Below are the code and all the weights of a small trained network. Each question names an input and a target symbol and asks about switching units off, where a switched-off unit gives its printed mean instead of its output.

import numpy as np


def w(rows, s, z=0):
    codes = np.array(rows[::2]) - 128.0
    scale = np.full(codes.shape[1], s)
    scale[-1] = z or s
    return codes * scale


def norm(h):
    return h / np.sqrt((h * h).mean(-1, keepdims=True) + 1e-5)


def f(y):
    return np.maximum(y, 0)


def softmax(a):
    e = np.exp(a - a.max(-1, keepdims=True))
    return e / e.sum(-1, keepdims=True)


def log_softmax(a):
    a = a - a.max(-1, keepdims=True)
    return a - np.log(np.exp(a).sum(-1, keepdims=True))


def net(x, mask):
    ids = ['ΞΠΣΦΨΩαβγεζηθμτ'.index(c) for c in x.split()]
    T = len(ids)
    res = E[ids] + P[:T]
    u = 0
    for l in range(2):
        r = norm(res)
        for j in range(2):
            rows = slice(2 * j, 2 * j + 2)
            q, k, v = (r @ M[l][rows].T for M in (Q, K, V))
            z = softmax(np.where(np.tri(T) > 0, q @ k.T / 2**0.5, -1e9)) @ v
            o = O[l][rows]
            res = res + np.where(mask[u + j], z, o[:, -1]) @ o[:, :-1]
        u += 2
        y = f(norm(res) @ A[l][:, :-1].T + A[l][:, -1])
        res = res + np.where(mask[u : u + 12], y, B[l][:, -1]) @ B[l][:, :-1]
        u += 12
    return log_softmax(norm(res)[-1] @ U[:, :-1].T + U[:, -1])


Q, K, V, O, A, B = {}, {}, {}, {}, {}, {}
E = w([
[103,2,118],'Ξ',
[75,4,59],'Π',
[66,105,104],'Σ',
[125,213,130],'Φ',
[178,179,114],'Ψ',
[174,207,227],'Ω',
[34,55,78],'α',
[166,89,185],'β',
[132,107,180],'γ',
[86,52,72],'ε',
[159,193,152],'ζ',
[172,110,168],'η',
[113,205,163],'θ',
[97,158,63],'μ',
[152,98,121],'τ',
],0.0083)
P = w([
[106,212,178],'0',
[164,97,23],'1',
[97,114,153],'2',
[180,130,53],'3',
[90,93,138],'4',
[208,99,82],'5',
[89,147,137],'6',
[204,116,92],'7',
[92,152,144],'8',
[249,108,83],'9',
[99,118,161],'10',
],0.018)
Q[0] = w([
[234,157,216],'L0H1',
[91,205,237],'L0H1',
[55,148,227],'L0H2',
[154,2,26],'L0H2',
],0.0069)
K[0] = w([
[134,251,107],'L0H1',
[146,146,116],'L0H1',
[75,75,163],'L0H2',
[161,47,117],'L0H2',
],0.013)
V[0] = w([
[53,35,254],'L0H1',
[175,5,171],'L0H1',
[193,211,156],'L0H2',
[27,131,206],'L0H2',
],0.0063)
O[0] = w([
[150,254,221,81],'L0H1',
[192,83,193,3],'L0H1',
[121,134,22,125],'L0H2',
[55,106,165,42],'L0H2',
],0.0056,0.0015)
A[0] = w([
[164,148,105,153],'L0N1',
[110,141,121,160],'L0N2',
[128,104,154,135],'L0N3',
[229,130,65,255],'L0N4',
[252,128,83,216],'L0N5',
[141,129,136,89],'L0N6',
[142,128,138,88],'L0N7',
[54,68,126,149],'L0N8',
[231,129,103,163],'L0N9',
[130,155,89,170],'L0N10',
[165,130,140,80],'L0N11',
[127,188,202,147],'L0N12',
],0.02,0.0088)
B[0] = w([
[131,108,125,166],'L0N1',
[149,104,148,149],'L0N2',
[119,163,85,143],'L0N3',
[117,6,43,249],'L0N4',
[150,64,60,244],'L0N5',
[120,144,136,128],'L0N6',
[112,146,111,128],'L0N7',
[150,127,126,185],'L0N8',
[193,58,83,209],'L0N9',
[141,102,132,166],'L0N10',
[138,128,150,135],'L0N11',
[139,104,109,168],'L0N12',
],0.017,0.018)
Q[1] = w([
[156,235,181],'L1H1',
[19,250,221],'L1H1',
[61,164,124],'L1H2',
[134,45,106],'L1H2',
],0.015)
K[1] = w([
[126,40,132],'L1H1',
[216,59,152],'L1H1',
[161,5,154],'L1H2',
[101,250,205],'L1H2',
],0.014)
V[1] = w([
[53,96,153],'L1H1',
[38,60,168],'L1H1',
[167,41,40],'L1H2',
[9,131,48],'L1H2',
],0.012)
O[1] = w([
[49,141,65,135],'L1H1',
[41,79,183,114],'L1H1',
[192,13,248,150],'L1H2',
[151,211,255,253],'L1H2',
],0.0085,0.0049)
A[1] = w([
[54,236,163,77],'L1N1',
[168,63,193,134],'L1N2',
[71,254,24,238],'L1N3',
[138,134,139,31],'L1N4',
[70,177,95,28],'L1N5',
[166,214,29,97],'L1N6',
[179,108,191,32],'L1N7',
[165,93,116,109],'L1N8',
[140,198,51,3],'L1N9',
[56,17,102,173],'L1N10',
[76,65,146,30],'L1N11',
[155,85,96,157],'L1N12',
],0.0089,0.0028)
B[1] = w([
[181,41,117,169],'L1N1',
[93,196,74,197],'L1N2',
[88,242,181,189],'L1N3',
[131,82,133,128],'L1N4',
[104,126,86,143],'L1N5',
[168,152,255,173],'L1N6',
[109,180,148,152],'L1N7',
[119,62,118,187],'L1N8',
[146,151,125,149],'L1N9',
[137,108,68,254],'L1N10',
[167,132,91,150],'L1N11',
[168,140,110,214],'L1N12',
],0.0075,0.0067)
U = w([
[77,163,92,37],'Ξ',
[65,105,139,58],'Π',
[100,164,149,167],'Σ',
[181,189,159,186],'Φ',
[167,102,203,26],'Ψ',
[169,215,59,27],'Ω',
[91,154,142,116],'α',
[139,97,62,165],'β',
[93,190,74,75],'γ',
[79,98,211,80],'ε',
[249,158,124,87],'ζ',
[152,99,110,127],'η',
[142,221,126,251],'θ',
[156,153,208,186],'μ',
[163,95,199,9],'τ',
],0.017,0.0032)

Each question gives the input, a string of symbols that net reads in full, and the target symbol t.
The units are the heads (2 rows each of Q, K, V and O) and the neurons (one row each of A and B). Each row of codes is followed by its name. A weight is (code - 128) times the scale printed after its matrix; where a second scale follows, it is the last column's (O, A, B and U).
mask holds one flag per unit, layer by layer, with each layer's heads first. A switched-off unit (its flag False) gives its mean, the last column of its rows in O or B, instead of its output. The means were averaged over made-up inputs and are rounded, as every weight is.
A unit's drop is (log p(t) with every unit on - log p(t) with that unit switched off) / (log p(t) with every unit on - log p(t) with every unit switched off).
The circuit of an input: a set's keep is (log p(t) with only the set's units on - log p(t) with every unit switched off) / (log p(t) with every unit on - log p(t) with every unit switched off). Starting from the 12 units with the biggest drops (on a tie, the unit counted first), units are removed one at a time, each time the one whose removal leaves the highest keep (on an exact tie, the one counted first), for as long as the keep stays at least 0.8.
units of the circuit, in order: the units of the circuit, biggest drop first
unit that matters most: the unit with the biggest drop
k most important neurons: the k neurons with the biggest drops, biggest first
k most important neurons of layer l: the k neurons of layer l with the biggest drops, biggest first
which heads matter: for each layer, one digit per head in row order, 1 if its drop is at least 0.15 and else 0, layers parted by /
input ζ Σ μ ε Π, target ζ: 2 most important neurons of layer 0 -> [L0N12, L0N4]
input ζ τ γ Φ β θ θ β ζ μ α, target ζ: 3 most important neurons -> [L0N12, L0N4, L0N5]
input ζ Ω ζ Π Σ α η η Ω, target ζ: 4 most important neurons of layer 0 -> [L0N8, L0N4, L0N12, L0N5]
input ζ η α ε Φ Σ Φ, target ζ: units of the circuit, in order -> [L0N4, L0N5]
input Ω Ξ ζ Ψ μ ζ Π γ γ, target Ω: which heads matter -> 10 / 11
input ζ Ξ Ψ Ω β, target ζ: which heads matter -> 11 / 10
input θ Φ ε Φ ζ β Ψ ε ε, target θ: which heads matter -> 00 / 01
input μ β η ζ τ Π τ θ Ψ, target μ: 4 most important neurons -> [L0N4, L0N5, L0N9, L0N12]
input μ Φ θ η Ξ, target μ: 2 most important neurons -> [L0N4, L0N5]
input Ω τ β Ξ τ θ μ, target Ω: unit that matters most -> L0N12
input ζ γ Π γ β ζ α, target ζ: units of the circuit, in order -> [L0N4, L1H1, L0N5, L0N9]
input ζ τ ζ α α γ ζ Φ Π η Ψ, target ζ: which heads matter -> 11 / 10
input ε θ ζ Φ μ Φ Π μ Ω Φ Σ, target ε: which heads matter -> 11 / 11
input ζ ε β ζ τ θ β η ζ ζ ζ, target ζ: most important neuron of layer 0 -> [L0N12]
input θ Φ γ μ ε, target θ: which heads matter -> 10 / 01
input μ Φ Ξ Ψ ε τ α ζ ζ, target μ: 2 most important neurons -> [L0N4, L0N5]
input μ β ε μ Ψ η γ Ω η, target μ: 3 most important neurons of layer 0 -> [L0N12, L0N4, L0N5]
input ζ τ ζ Φ γ Ω Σ ζ Σ τ Ξ, target ζ: 2 most important neurons of layer 0 -> [L0N12, L0N4]
input ζ ε τ, target ζ: 2 most important neurons -> [L0N12, L0N4]
input Ω Φ μ μ α Π Ω β μ γ Σ, target Ω: most important neuron -> [L0N4]
input ζ Π Ω α Ψ Π Ξ Π γ β Σ, target ζ: 3 most important neurons of layer 0 -> [L0N12, L0N4, L0N5]
input ζ μ Ξ ζ Ξ Φ ε ζ Σ θ ε, target ζ: 3 most important neurons of layer 0 -> [L0N12, L0N4, L0N5]
